Rows, each with its class:
[  0   7   3   4 -16  -3   2   3  -3  -4   4   1  -7  -7 -11  14  12   4
   3  -8  18  -5   4   6  -2   9   6  -1  -2   4  -1  -5  14]
Q359
[ -5   7  -2   4 -10  -4 -11   1  -2  -7   1  -1  -3  -4  19   1   7   2
   0  -2  13  -1   2   9   2   8   2  -6   1   7   4 -15   4]
q608
[  2  14   4  -6  -2  -3 -13  -2   1  -3   6  -4   1  -4   1  13   6   5
   5   1   9  -9   6   9  -2   1  -6  -2  -4   6   3  -8   0]
q881
[ -6  -1   3  -5  -2  -5 -46  -9   1   5   3   5  -4   0   2  12   7   5
   3   0  14  -6   4   3   1   4   6   0  -9  -1   2  -6  11]
q851
[ -5   6   2   0   5  -3  -2  -2   2   7   3   0  -6  -3  -3   6  -5   7
   2  -2  15  -1  -3   3   1   3   0  -1  -4   2   3 -10   1]
q851
[-11   7  -8   8  -6  -5  -1  -2   3  -9  -4  -6   1  -4   4   3   5  -1
   0   0  13  -1   8   6  -1   7   0   0   4  -3   2 -12  13]
q608
[-7  8  0  1 -3  7  0 -7 -2  4  9 -1 -5 -7 -4 15  8  5  1  2  5 -8  2  5
 -1 -1  1 -1 -6 -2 -3  0 13]
q467
[ -3  13   2   7  -2  -4  -3  -5   2   3   3  -6   2  -4  -3   8   5   3
   8   3   8  -7   5   9  -3   4   2  -4 -10   8   5  -5  13]
q467
[-10  10   1   6  -4  -2 -10  -1  -4   2   1   7  -2   1  -3  14   6 -10
   6   3  15  -7   4  -1  -2   4  -2  -1  11   2   0 -11  13]
q851
[ -9  16  -2   8   1  -2 -10  -4   0   0  -4   7  -2   4   1  16   5   6
   3   5  14  -5   7  -1   0   3   0   2   0   1   2 -10  14]
q851
[ -9   9   2   4   1  -1 -10  -2   1   2   1  -1  -4   1   1  11  -5   0
   6  -1   9  -2  -3  -1  -2  -2  -5  -2  -4   3   1 -14   6]
q851
[-18   6   0   8  -5  -8  -9   0  -1   3   4   4  -8 -12  -1   5   1   6
   4  -4  22  -9  -2   8  -2   1  -1  -2  -3   7  -1 -15   3]
q608
[-2 14  3  2 -9  5 -5 -1 -1  1  0 -2 -2 -6 -7 15 14  2  6  2  8 -2  4  2
 -1  5  2 -1 -5  3 -4 11 16]
q467

Rows, each with its class:
[  4   2   8   1  -5  -1   9  -3  -3 -10  -3 -10  -4   4   1   2  -7  -7
  -1   2  18   3  -6   5   9  -1  -2   1   1  14   0  -3  -1]
W
[  5 -11   2   1  -2  -4  11  -2  -3  -3  -5 -26  -4   5   3   2  -4   1
   8  -1  15   2  -3   3   8   1   3  -5   1  -2   0  -9  -2]
W
[  0  -3   4  -5  -1  -2  10  -3   0   8   5 -15  -2   3  -1   1  -4  -2
  -1   0   9  -1  -5   0  -1   3  -1  -3   1   2  -1  -1  -1]
H
[  1   5  15  -5  -2  -2   8  -6   7   4  -1 -12   0   1  -8   1  -8 -14
 -26   1  11  -6  -6  11   0  -1   5   4  -9   5   2  -4  -1]
W
[  5  -7  -1   6  -3  -3   2   1  -5  -8  -6 -21   0   3   0   3   0  -1
   0   3  16   8 -11   1  13   4  -2  -2  -4   8  -1  -7  -5]
W
[  1  -3  -1   0  -2  -2   6  -4   0   3   0 -11  -2   4   0   2  -8  -7
  -3   0   5   5  -7  -4   1   0  -3   1  -1   4   1  -7  -4]
J
[ 1 -3  3 -4 -2 -1  6 -3 -1  5  2 -9 -1  3 -2  1 -8 -5 -1 -1  9  1 -3 -5
 -4  0 -4 -1 -2  3  0 -4 -4]
J
[  3  -2   5  -2  -3  -3   9  -5   0   5   3 -16  -1   4  -3  -1  -9  -7
  -8   0  15   1  -7   1   0   0  -1   1  -3   4  -1  -1  -2]
H
[  5  -3   3   0  -3   1   4  -5  -1  -1  -5  -4   0   4   0   2  -8 -12
  -5   0   8   3  -4   0   0  -2  -3   3  -5   2   1  -9  -3]
J
[  5  -4   7  -2  -3  -2   8  -5  -1  -1   0  -8  -3   5  -4   2 -10 -12
  -7  -2  16   2  -5   0  -2  -2  -4   4  -6   6   1  -6  -3]
J
[ -1   1   4  -5  -5  -1  12  -7   3   0   7 -15  -3   3   0   0  -5  -9
 -14   1  12  -5  -7   5   8  -1   3   1  -2  11   1   2   0]
W
[  1  -3   4  -6   0  -2   7  -2  -1   6   0 -12  -1   4  -2   1  -7  -3
  -1  -1   8   2  -4   0  -2   1  -2   0   1   1   0  -9  -3]
J
[  1  -5   4  -6   0  -2   8  -2  -3   7   1 -14  -1   4  -3   2  -8  -4
  -3  -2  10   2  -5   0  -2   3  -3  -1   2   1  -1  -7  -3]
J
[  0  -4   1  -5  -1  -1   8  -3  -2   6   1 -13   0   3  -2   2  -6  -3
  -1   0   7   4  -6  -1   0   2  -4  -1   2   0   0  -7  -2]
J
[  2  -4   5  -6   0  -1   6  -4  -1   6   0 -10  -1   3  -2   1  -5  -7
  -4  -1  11   0  -4   1  -3   1  -2  -1  -1   0  -1  -5  -3]
J
[  2   0   4   0  -3  -2   6  -4   1   3   1 -12  -1   4  -2   1  -9  -6
  -3  -1  11   0  -6   0  -2   1  -2   1  -4   4  -1   0  -2]
H
[ -3  -5   2 -11   2  -2   7   0  -1  11   6 -15  -1   1   0   1  -4   2
   2  -1   7   0  -3  -1  -3   4  -4  -4   5   0   1  -5  -2]
J
[  2  -4   2  -3   0  -1   7  -3  -3   5  -3 -11  -1   3  -2   2  -7  -6
  -2   0   7   4  -5  -1  -1   1  -2   1   2  -2   0  -8  -1]
J
[ 1 -5  1 -4  0 -1  5  0 -2  4  1 -6 -1  3 -2  1 -5 -3  2 -2  5  1 -2 -1
 -4  1 -4  0  1  0  0 -6 -1]
J
[ -2   1   1   3  -5   1   9  -3  -2  -8   3  -5  -1   4   0   2   4 -16
 -21   2  12  -1 -10   2  12   1  -4   2  -2  21   0   8   0]
W
[ -9  -8  -7 -11   8  -2   5   6  -5  20   1 -15   1   0   1   1   6  13
  14   3  -9   1   1  -2   0  10  -2 -12  19 -11  -2  -5   1]
J
[  2  -1   4  -3  -2  -1   6  -1   0   6   4 -12  -1   4  -3   0  -7  -3
  -2  -2  13   0  -5  -1  -4   2  -3  -1  -2   4  -2   4  -1]
H
[ 4 -4  5 -4 -1 -1  7 -5  0  2  0 -8 -1  4 -2  1 -8 -9 -3 -1 12  2 -5  0
 -2 -1 -3  1 -4  2  0 -8 -3]
J
[  3 -26  -5   0  -5  -2  14  -7   3  10   3 -18  -4   9  -4   0  -8 -24
  -7  -3  12  -3  -7  -7  -9   3  -6  -3 -13  -7   0  -1  -1]
W
[  3  -3   6  -4  -2  -1   7  -3  -1   2   0 -10  -1   4  -3   2  -9  -7
  -5  -1  12   3  -4   0  -2   0  -5   1  -3   5   0  -5  -2]
J
[  2  -5   4  -3  -1  -2   8  -2  -2   7  -1 -15  -1   4  -2   0  -4  -5
  -7  -1  10   1  -6   0   0   3  -1  -1   1   1  -2   0  -1]
H

Rows with their classes:
[-2  1  2 -2 -1  3  2  0  9  2  3  0  4  5  1  2  2  9  0  0 -2  0  7 -5
  4 -4 -1  0  1  2 -1  0  0]
q58
[-1 -1  1 -2  1  2 -4  4  5  0  0  0  0  1  2  0  1  1  1  2  0  5 -1  0
 -1 -1 -1 -1  1  6  0  2  0]
q830
[-5 -2  0 -1  0 -1 -2  3  3  3  2  0 -1  8 -4  0  1 -2  1 -1  0  4 -3  6
  0  0  1 -1  0 -1  0  2 -1]
Q374
[-3  6  3 -2 -1 -2 -1 -3  5  0  3  2  5  6 -4  3  0  5 -2 -2 -3 -4  4 -6
  6 -2 -1  1  0 -4 -2 -1  0]
q678
[ 0  0  1 -1  0  2  1  0  4  0  0  0  2  2  1  2  1  5 -1  0 -1 -1  4 -3
  2 -1 -1  0  1  0 -1  0  0]
q58
[-2  0 -1 -2  7 -1  0  3  2 -2  0 -1  0  0  0 -1  0 -2  0  1  0  2 -5  3
 -2  0 -1  0  0  3  1  0 -1]
q821
[-2 -1 -2 -2  2  1  0  4  5  0  2 -1 -1  5  2 -2  1  2  3  3 -1  4 -2  3
 -3 -4  0 -2  1  3 -1  0 -1]
q830
[-5 -1  0 -1 -2 -2  7 -3  0  3  5 -1  0  8 -5  0  2 -7  1 -2 -1  2 -8 13
  2  5  1 -2 -3 -1 -1  0 -2]
Q374
[ 0 -3 -2  1  1  2  5  3  2 -1  1 -1 -2 -1  1  0  1  6  0  1  1 -2  3  2
  2  1  0  0  0 -2  0 -1 -1]
q58
[-4  1 -1 -2  3 -1  4  2  4  0  3 -1  2  6 -1 -1  1  0  1 -1 -2  1 -5  5
  0 -1 -1 -1 -1  3 -1 -2 -2]
q830
[-4  2  0 -2  1  0  2 -1  5  0  2  0  2  5 -1 -1  1  0  1  0 -2  2 -3  3
  2 -1 -1 -1 -1  5 -1 -1  0]
q830
[ -2  -3  -4   3   0   0   1   5   6   7   7   1  -2  11  -2   2   2   8
   3   1  -4   2   3  -1  -1  -5   1   1   1 -11  -2  -2  -6]
q58
[ 3 -2 -1  1 -2  2  5 -3 -1  1  0  0  0 -6  3  0  0  4  0 -1  1 -3  5 -4
  0  0  0  1  0  0 -1 -2  1]
q678
[ 1  6  2  1 -1 -4 -1 -4 -7 -3 -2  1  3 -2 -3  1 -2 -1 -3 -2 -2 -7  2 -5
  4  2 -1  1  0 -5  0 -2 -1]
q678

Rows with their classes:
[  6 -12   3  -4  -1   3   1   1  -3  -3  -1 -10   2   5  -1   3  -5  -6
   5  -3   1   2  -4  -5  -2  -8  -2  -2   1   2   2  -4   0]
[9]
[ 0 -4  0  4  0 -1  3  0  1 -1 -1  4 -5 -8 -2 -1  0  5  2  1  0  0 20 -5
 -2 -4 -4 -2  1  3 -1 -1  1]
[9]
[ -7  11  -5   4   1  -2  -1  -1   2   2   5   8   0  -6   2  -3   3   7
 -11   5   0  -2   6  11   3  12   2   2  -1  -6  -1   2  -2]
[7]
[-2  5 -2  0  1 -1 -1  0  1  1  1  3  3  3  2 -1  1  2 -3  2  0 -2 -4  5
  2  4  3  1  0  0  0  2  2]
[9]
[  4 -12   2   0  -1   0   1   3  -1  -3  -1  -4  -4  -2  -2   1  -1  -1
   3  -2   1   1  16  -8  -1  -8  -3  -3   1   1   0   0   0]
[9]
[  2   3   0   3   1  -3   1   2   2   2   0   9  -8 -10  -2  -1   1   7
   0   6  -1  -1  17  -2   0  -2  -4   0  -1   0  -3   1   1]
[12]
[  1   2   1  -3  -1   0  -4   0   0   0   1  -1   4   5   3   1  -2  -4
   2  -1   1   3 -10   1   1  -2   3   2  -1   0   1   1   1]
[12]
[ 1 -4  0  1 -1  0  2  0 -1 -1 -2  0 -2  0 -1  0  0 -1  3 -1  0 -1  8 -5
 -1 -3 -3 -2  1  1  0 -1  0]
[6]
[-7 10 -4  0  2 -1 -2 -3  1  0  6  1  3  2  2 -1 -1  5 -7  0  1 -1 -4 12
  3  9  6  3 -1 -3  0  1 -1]
[7]
[  1   0   0  -5   2   1   1   1  -1   0   1  -8   3   4   1   2   0  -2
  -3  -1   0   0 -18   8   2   2   3   3   0  -5   1  -1  -1]
[6]
[  7  -6   1  -4   0  -1  -1   3  -2  -3  -2  -4  -1   0   1   1  -3  -2
   7   0   1   0  -1  -3  -1 -11  -1  -1   1   3   2  -1   5]
[7]
[-1 -1  0 -3  1  1  0  0 -1 -1  3 -7  2  3  1  2 -1 -1 -4 -2  0  0 -6  6
 -1  2  4  1 -1 -3  2 -2  0]
[12]
[ 10 -11   2  -4   2  -1  -1   3  -2  -2   1  -7  -4  -5  -2   3  -4   0
   4   0   0   1   4  -5  -2 -12  -3  -1  -5   0   0  -3   3]
[9]
[ 6 -9  1 -4 -1  2  1  3 -1 -1  0 -6 -2 -3  0  3 -1 -1  2  2  1  0  1 -2
 -1 -7 -3 -2  1 -1  0 -1  1]
[7]
[  7 -11   0  -1   0   1   0   0  -3  -2  -3  -6  -3   0  -3   1  -2  -1
   8  -4   0   3   9  -9  -3  -8  -2  -2   1   7   1  -3   3]
[9]
[-7  5 -2  8  1  1 -4 -4  2 -2  2  3  1  1  1 -2  2  3 -2  1  1 -2 20  0
  1  4  0  0  0  1  1  0 -2]
[7]
[-1  1 -1  4  1  0  0 -1  2  0 -1  4 -2 -3 -1 -2  1  3  5  1  0  0 18 -5
  0 -3 -1  0  1  4  5 -1  2]
[7]
[  2  -2   0  -5   1   1  -1  -1  -1  -1   2  -6   5   7   1   0  -1  -2
  -3  -2   1   0 -14   4   1   2   3   2  -1  -3   1  -1   0]
[6]
[-6  9 -1  1  2 -1 -2 -2  2  4  4  2  2 -1  2 -2  2  5 -6  1  0  0 -2  9
  3  8  4  3 -3 -2 -1  1  0]
[6]
[  1   3   0  -4   0   1  -3   0  -1   1   1  -2   3   3   2   1  -1  -2
   0   0   1   0 -12   4   1  -1   3   1   1  -1   0   1   1]
[9]

Rows, each with its class:
[-1 -1  0  2  1  0 -2  1  0  0  1  2 -1  3 -1  1  1 -2  0  0  0  0 -5  2
 -1  0  3  0 -2 -2 -1 -3  1]
<35>
[ 0 -1 -2  3  0 -2 -3  2  0  2  2  2  1  3  0  0  3  1 -1  4 -1  0 -6  0
  0  1  1 -2  2 -1 -1 -2 -2]
<46>
[-4  1 -1  5 -8 -1 -4  4  2 -1  7  2 -5  0 -1  0  0 -3  0 -3  2  1  2  2
 -3 -2  4  1 -3 -4  0 -1  3]
<35>
[ 1  0 -2  3 -1  1  0  0  2 -2  3  1  3  0  0  2 -1 -1  0  2  1  0 -5  2
 -1  3  4 -2 -1 -1  1 -2  2]
<41>
[-1 -1  1  5  1 -2 -4  0 -4  3  1  0 -3 -5  2 -1 -1 -2  0 -1 -1 -1 -7  0
 -1  1  0 -3  1  0 -4  2 -4]
<43>
[ 0  2  1  1 -1  3  0  2 -2  1  1 -2 -3 -3  1 -1  2  0 -2  0 -3  2  3 -1
 -1 -1 -4 -1  0 -1 -1  2 -3]
<43>
[ 2  2  2  1  1  3  6 -2  6 -3 -2  0  0  1  1  1 -1 -3  0  0  1  2  2  1
  0 -1 -1  1 -4 -1  2 -3  3]
<46>
[ 2  4  3  0 -5  3  4  0  1 -2  0 -1  1 -5  0 -4  3  2  0  3 -1  0 11 -4
  1 -1 -8  5 -1  1  1  4 -1]
<46>
[ 0  0 -1  2  2  1  1  1  1  0  3  1 -3  4  0  2 -1 -5 -1 -1  1  1  1  3
 -1 -1  2 -1 -1 -2  1 -4  3]
<35>
[ 1  1  4 -1 10  0  2 -1 -3 -3 -6 -2 -5 -1 -2 -3 -1 -1 -3 -7 -4  2 -1  1
  0 -3 -3  0  2  0 -2  2 -3]
<46>
[ 0  0  0  4  2  4  1  1  1 -1  2  1 -2  2  0 -1  1 -3  0  1 -1 -1 -5  4
 -1  2  1 -4  0 -2  0 -2  0]
<41>
[ 1  0 -3  1  0  1  1  0  0 -1  2 -1  1  0  0  0 -2 -2 -1 -1  1 -1 -4  2
 -2  2  3 -3  1 -1  1 -3  1]
<41>
[ 1  2  1  4 -9 -1 -2  1 -1 -4  6  0 -2 -2 -2  0 -1  2  1 -2  0 -1 -1  1
 -2  2  6 -1 -2 -3  0  2  0]
<35>
[-2 -5 -1  2  4  1 -4 -1 -2  4  0  0 -2  0 -1 -1  0 -2 -1  0 -2 -1 -4  2
 -1  0  0 -3  3  0 -2  0 -3]
<46>

Rows with their classes:
[-11   5  -1   5   2  -5  -3   0   2  -1   2   5  -4   1   0   6  -1   2
 -10   1   1   2  -9  -2   9  -8   1  11   1   0   2  -4  -2]
M
[ -3   3   2   6  -8  -5  15   4  -4  -4  -2   1  -4  -1 -10   2  -6   7
 -15  15   1   4 -11   1  19 -17   1  13   1   0   4  -4   1]
Z
[ -4   5  -2  15   9  -2   1   0   0  -2  -1   7 -11   3  -5  10  -3   4
 -14   2   1   1  -7   3  16 -11  -1  10   0   2   2  -3  -6]
B
[-3  2  0 -3  7 -1  5 -2  0 -1 -1  3 -2  2  1  8  1 -3 -6  3 -1 -1 -6  0
 -1 -5  1  5  1  2  2 -3 -3]
Q
[-3  2 -1  4  5  2  1 -1  0 -3  0  7 -7  3  4 11  5 -3 -9  4  0  2 -9 -4
 10 -6  2  8  2  0  1 -1 -7]
Q
[  3  -1   0  -6   6   0   3  -1  -2  -3  -1   1  -3   1  -1   4   1  -3
  -4   5  -1   0 -13   4  -5  -1  -1  11   1  -1  -2  -6  -2]
Q
[-13   5   1  -6  -4  -4   3   0  -4  -2  -1  -3   5   3  -1   7  -5   0
  -5   9   1   3 -15  -5   4  -8   1  25   6  -1   3  -8  -2]
M
[ -2   3   0  -3   3   1   5   0  -2  -4   0   2  -5   0   2   6   3  -1
  -9   3   0  -1 -11  -1   5  -5   0  14   2  -2   2  -5  -6]
Q
[-12   3   2  -2  -3  -6   5   2   1  -3   3  -2  -6  -2  -8   3  -2   4
  -3   0   1  -1  -7  -1   4  -5   1  10   0   0   2  -7   0]
Z
[ -7   6   0   0  -2  -5   5   5   2  -1   1   3  -4   3  -1   3  -6   4
  -7  12   1   2  -6   1   8 -13   0  18   0  -1   1  -6   4]
M
[-6  6  2  0  2  0 -4  2  0 -4  1  4 -6  1  3  6  1  1 -2  0  1  1 -4 -5
  3 -6  2 13  1 -7  0 -7 -2]
B
[ -2   7   1   4  -2  -3  -5   3   0   0   1   6  -8   0  -3   1  -1   6
  -8   1   1   0 -11  -4  11  -7  -2  19  -1  -3   0  -8  -6]
B
[ -3   6   1  -2  -3  -3   6   4   2   3  -2   3  -4   2   2   2  -5   1
  -7  15   1   1  -9   0   5 -13   1  24   0  -2  -1  -4   0]
Q
[ -9   5  -3   0  -3  -5  -3   1   0  -2   1   3  -1  -2   4   4   2   2
 -14  10   0   2 -12  -5  17 -13   3  14   4  -2   2  -3  -5]
M
